Below are the code and all the weights of a small trained network. Each question names an input and a class and asks about switching units off, where a switched-off unit gives its printed mean instead of its output.

import numpy as np


def w(rows, s, z=0):
    codes = np.array(rows[::2]) - 128.0
    scale = np.full(codes.shape[1], s)
    scale[-1] = z or s
    return codes * scale


def f(y):
    return np.maximum(y, 0)


def log_softmax(a):
    a = a - a.max(-1, keepdims=True)
    return a - np.log(np.exp(a).sum(-1, keepdims=True))


def net(x, mask):
    res = np.array(x, float).reshape(1, 7) / 4 @ E
    y = f(res @ A[0][:, :-1].T + A[0][:, -1])
    res = res + np.where(mask, y, B[0][:, -1]) @ B[0][:, :-1]
    return log_softmax(res[-1] @ U[:, :-1].T + U[:, -1])


A, B = {}, {}
E = w([
[91,63,182,158,255,124,88,176,138,114,141],'x0',
[105,158,97,155,148,82,188,148,153,176,106],'x1',
[173,133,230,77,109,142,229,130,254,27,88],'x2',
[254,184,95,4,161,144,37,193,240,253,187],'x3',
[194,151,167,169,96,188,90,130,123,52,230],'x4',
[4,237,134,122,146,225,98,66,190,146,93],'x5',
[157,138,176,112,138,141,135,92,66,164,84],'x6',
],0.0072)
A[0] = w([
[105,95,179,156,203,127,132,158,132,166,145,85],'n0',
[53,204,158,82,183,208,137,52,130,136,126,123],'n1',
[131,111,249,71,80,106,151,115,199,87,124,125],'n2',
[136,102,138,205,186,197,102,184,152,129,147,139],'n3',
[65,169,97,138,117,156,99,143,181,115,149,186],'n4',
[159,120,90,114,2,169,133,93,140,154,135,108],'n5',
[234,189,77,29,184,119,45,146,196,157,115,65],'n6',
[107,93,56,78,133,68,94,177,167,89,201,169],'n7',
[81,104,102,135,118,114,52,90,49,183,232,110],'n8',
[57,89,68,85,170,81,167,174,143,202,8,185],'n9',
[141,224,49,116,36,92,202,84,109,146,132,85],'n10',
[111,116,163,214,144,116,157,119,36,43,128,254],'n11',
[154,149,138,86,157,135,106,148,157,185,187,55],'n12',
],0.0082,0.0068)
B[0] = w([
[3,62,80,28,85,238,63,161,167,194,91,158],'n0',
[156,157,38,14,110,106,182,183,68,136,164,199],'n1',
[34,204,127,101,214,87,61,64,156,236,250,203],'n2',
[188,27,196,138,65,188,17,150,176,118,137,173],'n3',
[241,110,181,56,102,57,128,137,72,162,110,184],'n4',
[117,26,102,79,166,188,94,192,205,202,79,167],'n5',
[73,182,64,190,16,131,143,119,127,15,105,220],'n6',
[162,218,126,130,111,133,156,125,63,205,62,185],'n7',
[107,206,108,199,201,86,100,63,178,215,211,191],'n8',
[194,137,124,72,85,190,116,13,122,113,169,228],'n9',
[103,84,93,138,156,186,50,187,191,162,88,178],'n10',
[138,216,111,60,40,169,60,143,140,69,167,253],'n11',
[93,157,60,205,127,167,182,134,62,106,55,169],'n12',
],0.0065,0.014)
U = w([
[2,173,113,190,52,139,153,120,90,61,79,2],'0',
[146,133,163,115,76,93,113,133,110,175,114,255],'1',
[166,117,91,116,153,125,110,115,133,107,136,247],'2',
[56,157,101,163,180,63,130,79,177,171,203,29],'3',
[68,7,118,114,122,224,94,195,150,164,97,56],'4',
[209,120,129,127,121,168,158,92,113,125,151,170],'5',
[199,109,107,58,107,52,163,213,29,144,164,113],'6',
[85,55,176,187,177,91,154,152,68,104,75,62],'7',
],0.0091,0.0059)

Each question gives the input, the list of numbers given to net, and the class t.
The units are the neurons (one row each of A and B). Each row of codes is followed by its name. A weight is (code - 128) times the scale printed after its matrix; where a second scale follows, it is the last column's (A, B and U).
mask holds one flag per neuron, in row order. A switched-off neuron (its flag False) gives its mean, the last column of its row in B, instead of its output. The means were averaged over made-up inputs and are rounded, as every weight is.
A unit's drop is (log p(t) with every unit on - log p(t) with that unit switched off) / (log p(t) with every unit on - log p(t) with every unit switched off).
The circuit of an input: a set's keep is (log p(t) with only the set's units on - log p(t) with every unit switched off) / (log p(t) with every unit on - log p(t) with every unit switched off). Starting from the 12 units with the biggest drops (on a tie, the unit counted first), units are removed one at a time, each time the one whose removal leaves the highest keep (on an exact tie, the one counted first), for as long as the keep stays at least 0.8.
circuit, biggest first: the units of the circuit, biggest drop first
unit that matters most: the unit with the biggest drop
top k neurons: the k neurons with the biggest drops, biggest first
drop of u: that unit's drop, to one decimal
input [8,1,-6,5,0,-3,-4], class 4: circuit, biggest first : [n0]
input [-8,8,-5,1,-7,-7,2], class 2: circuit, biggest first : [n9; n10]
input [5,-2,2,4,6,3,-7], class 1: top 2 neurons : [n4; n7]
input [-4,6,-2,-5,1,7,6], class 6: circuit, biggest first : [n1; n6]
input [7,-7,-4,-4,0,-1,-7], class 1: circuit, biggest first : [n7; n11; n6]
input [-6,5,1,0,4,8,-2], class 6: top 2 neurons : [n1; n4]
input [-3,-8,-2,-3,-4,5,-6], class 2: top 2 neurons : [n7; n6]
input [-8,2,-1,-6,7,-3,4], class 4: circuit, biggest first : [n5; n10]
input [-6,3,-2,-6,7,5,-7], class 1: top 2 neurons : [n4; n6]
input [-8,5,2,1,-7,-5,6], class 4: circuit, biggest first : [n10; n5]
input [-2,8,-2,-5,1,2,-8], class 1: top 2 neurons : [n6; n4]
input [-5,6,-8,3,-1,5,7], class 3: top 2 neurons : [n8; n11]
input [4,2,6,-6,-8,-2,-8], class 1: top 4 neurons : [n6; n9; n8; n12]
input [3,4,-2,2,-5,4,-5], class 1: unit that matters most : n4
input [-4,2,-2,-4,-6,4,-4], class 5: circuit, biggest first : [n9; n6]
input [8,1,-5,0,-1,-4,-7], class 4: top 3 neurons : [n0; n3; n2]
input [-1,4,2,6,-2,-4,0], class 0: circuit, biggest first : [n6; n12]
input [6,-2,5,6,6,-6,-7], class 1: top 4 neurons : [n7; n3; n2; n9]
input [-3,8,-6,-1,-7,-1,1], class 2: top 3 neurons : [n9; n2; n10]
input [7,3,-1,8,-4,-3,-3], class 0: top 2 neurons : [n6; n12]
input [-4,0,-6,1,6,-1,5], class 3: circuit, biggest first : [n8]
input [-4,5,-4,-4,-6,-1,2], class 5: top 3 neurons : [n9; n6; n2]
input [2,-2,-3,8,-6,3,1], class 0: drop of n11 : 0.0
